Below is a small trained network, with its code and all its weights. Each question gives an input and a class and asks what happens when units are switched off, that is, made to give their printed mean instead of their output.

import numpy as np


def w(rows, s, z=0):
    codes = np.array(rows[::2]) - 128.0
    scale = np.full(codes.shape[1], s)
    scale[-1] = z or s
    return codes * scale


def norm(h):
    return h / np.sqrt((h * h).mean(-1, keepdims=True) + 1e-5)


def f(y):
    return y / 2 * (1 + np.tanh(0.7978845608 * (y + 0.044715 * y**3)))


def log_softmax(a):
    a = a - a.max(-1, keepdims=True)
    return a - np.log(np.exp(a).sum(-1, keepdims=True))


def net(x, mask):
    res = np.array(x, float).reshape(1, 5) / 4 @ E
    u = 0
    for l in range(4):
        y = f(norm(res) @ A[l][:, :-1].T + A[l][:, -1])
        res = res + np.where(mask[u : u + 9], y, B[l][:, -1]) @ B[l][:, :-1]
        u += 9
    return log_softmax(norm(res)[-1] @ U[:, :-1].T + U[:, -1])


A, B = {}, {}
E = w([
[216,162,75,99,194,151],'x0',
[145,81,157,50,224,108],'x1',
[132,188,129,163,101,14],'x2',
[163,99,188,140,64,83],'x3',
[105,166,2,88,119,114],'x4',
],0.0017)
A[0] = w([
[112,81,183,67,171,86,134],'0.n1',
[78,95,168,175,3,149,121],'0.n2',
[195,170,84,228,102,175,159],'0.n3',
[62,173,74,129,126,28,57],'0.n4',
[168,168,33,89,57,124,107],'0.n5',
[121,135,136,113,122,129,129],'0.n6',
[124,113,135,118,130,128,84],'0.n7',
[48,127,135,113,118,182,60],'0.n8',
[156,128,81,99,174,198,6],'0.n9',
],0.0041,0.0011)
B[0] = w([
[184,206,148,154,169,81,194],'0.n1',
[177,182,73,181,63,139,249],'0.n2',
[111,164,214,42,136,74,226],'0.n3',
[68,212,42,65,178,90,187],'0.n4',
[190,154,253,137,110,41,220],'0.n5',
[145,146,127,135,134,147,128],'0.n6',
[130,152,122,143,138,142,115],'0.n7',
[229,62,117,165,158,145,141],'0.n8',
[13,109,99,23,70,138,170],'0.n9',
],0.0027,0.0016)
A[1] = w([
[67,41,49,53,206,179,28],'1.n1',
[56,123,186,133,28,80,55],'1.n2',
[117,133,140,123,125,133,114],'1.n3',
[4,11,147,223,52,170,35],'1.n4',
[103,87,38,77,207,214,27],'1.n5',
[165,150,106,141,138,146,114],'1.n6',
[177,143,202,163,202,144,109],'1.n7',
[227,94,161,147,173,51,2],'1.n8',
[78,213,185,26,174,61,16],'1.n9',
],0.0027,0.0012)
B[1] = w([
[65,159,186,52,98,144,200],'1.n1',
[187,177,66,62,109,162,150],'1.n2',
[140,130,120,124,128,131,120],'1.n3',
[239,157,31,150,139,73,124],'1.n4',
[9,126,169,60,74,164,180],'1.n5',
[109,87,124,114,120,100,124],'1.n6',
[122,94,157,109,186,79,183],'1.n7',
[119,78,155,156,159,151,130],'1.n8',
[144,83,90,251,53,181,255],'1.n9',
],0.0026,0.00072)
A[2] = w([
[149,121,209,223,1,54,50],'2.n1',
[122,113,184,114,53,67,124],'2.n2',
[133,48,99,191,69,212,39],'2.n3',
[91,41,156,172,65,148,77],'2.n4',
[139,105,80,117,182,141,78],'2.n5',
[141,131,122,121,136,136,122],'2.n6',
[108,99,75,155,33,241,50],'2.n7',
[136,134,118,124,127,163,62],'2.n8',
[131,199,36,104,239,58,2],'2.n9',
],0.0028,0.0019)
B[2] = w([
[63,152,120,1,86,198,251],'2.n1',
[166,155,139,99,136,175,176],'2.n2',
[169,111,44,114,109,115,77],'2.n3',
[154,147,82,97,132,121,87],'2.n4',
[99,131,135,144,104,113,79],'2.n5',
[122,122,128,135,119,126,123],'2.n6',
[161,76,54,168,161,137,115],'2.n7',
[127,120,100,117,129,127,76],'2.n8',
[98,139,80,189,49,138,119],'2.n9',
],0.0035,0.0011)
A[3] = w([
[163,79,205,103,104,219,76],'3.n1',
[73,235,10,226,167,4,92],'3.n2',
[127,97,187,107,56,167,47],'3.n3',
[145,71,225,154,213,71,154],'3.n4',
[88,150,23,105,169,4,184],'3.n5',
[144,114,201,146,22,161,7],'3.n6',
[119,154,174,98,24,88,131],'3.n7',
[132,105,102,109,141,92,149],'3.n8',
[26,129,97,106,138,206,39],'3.n9',
],0.0031,0.0018)
B[3] = w([
[75,173,83,118,116,50,180],'3.n1',
[179,251,204,3,33,161,250],'3.n2',
[97,176,99,103,120,134,130],'3.n3',
[197,144,149,219,182,67,205],'3.n4',
[195,168,237,131,66,159,213],'3.n5',
[75,182,81,67,92,116,126],'3.n6',
[181,186,132,101,159,168,222],'3.n7',
[137,116,180,156,112,177,131],'3.n8',
[72,54,183,96,146,166,127],'3.n9',
],0.003,0.0015)
U = w([
[150,214,149,104,72,121,142],'0',
[38,87,129,72,158,172,130],'1',
[150,80,51,178,98,155,128],'2',
[26,115,48,172,118,4,3],'3',
[39,117,67,165,117,34,22],'4',
[157,103,176,182,198,75,138],'5',
[27,115,49,172,118,7,2],'6',
[27,112,50,171,114,2,6],'7',
],0.016,0.023)

Each question gives the input, the list of numbers given to net, and the class t.
The units are the neurons (one row each of A and B). Each row of codes is followed by its name. A weight is (code - 128) times the scale printed after its matrix; where a second scale follows, it is the last column's (A, B and U).
mask holds one flag per neuron, layer by layer. A switched-off neuron (its flag False) gives its mean, the last column of its row in B, instead of its output. The means were averaged over made-up inputs and are rounded, as every weight is.
A unit's drop is (log p(t) with every unit on - log p(t) with that unit switched off) / (log p(t) with every unit on - log p(t) with every unit switched off).
The circuit of an input: a set's keep is (log p(t) with only the set's units on - log p(t) with every unit switched off) / (log p(t) with every unit on - log p(t) with every unit switched off). Starting from the 12 units with the biggest drops (on a tie, the unit counted first), units are removed one at a time, each time the one whose removal leaves the highest keep (on an exact tie, the one counted first), for as long as the keep stays at least 0.8.
units of the circuit, in order: the units of the circuit, biggest drop first
most important unit: the unit with the biggest drop
k most important neurons: the k neurons with the biggest drops, biggest first
k most important neurons of layer l: the k neurons of layer l with the biggest drops, biggest first
drop when u is switched off: that unit's drop, to one decimal
input [-7,-4,-4,6,-4], class 2: 2 most important neurons of layer 2 => (2.n7, 2.n3)
input [1,-3,-8,2,2], class 1: units of the circuit, in order => (0.n9, 3.n9)
input [6,1,1,-4,-5], class 5: most important unit => 2.n1
input [-8,-8,-7,1,6], class 2: units of the circuit, in order => (2.n7, 0.n8)
input [6,0,0,-7,-6], class 1: units of the circuit, in order => (0.n9, 0.n5, 1.n5)
input [0,-2,-7,6,4], class 2: 2 most important neurons => (3.n2, 2.n7)
input [-5,-6,-4,3,0], class 2: units of the circuit, in order => (2.n7, 3.n2)
input [-5,-1,-7,8,-2], class 2: 2 most important neurons => (0.n5, 3.n2)
input [-2,-1,-8,3,-6], class 2: 3 most important neurons of layer 0 => (0.n5, 0.n2, 0.n3)
input [-6,1,-1,-2,-5], class 5: 2 most important neurons => (1.n4, 1.n5)
input [5,0,3,6,3], class 5: 4 most important neurons => (0.n5, 0.n9, 0.n2, 3.n2)
input [8,-1,-8,6,-6], class 5: 2 most important neurons => (2.n1, 3.n4)
input [6,3,3,5,2], class 5: 2 most important neurons => (0.n2, 1.n8)
input [0,-8,-5,-3,0], class 2: units of the circuit, in order => (2.n7)
input [-6,5,-5,4,3], class 5: 2 most important neurons => (0.n1, 1.n9)
input [4,-3,-3,0,-1], class 1: 3 most important neurons of layer 0 => (0.n9, 0.n1, 0.n2)
input [-5,-2,-1,-4,-4], class 2: drop when 0.n8 is switched off => 0.1
input [5,0,-5,5,0], class 1: drop when 0.n9 is switched off => 1.4
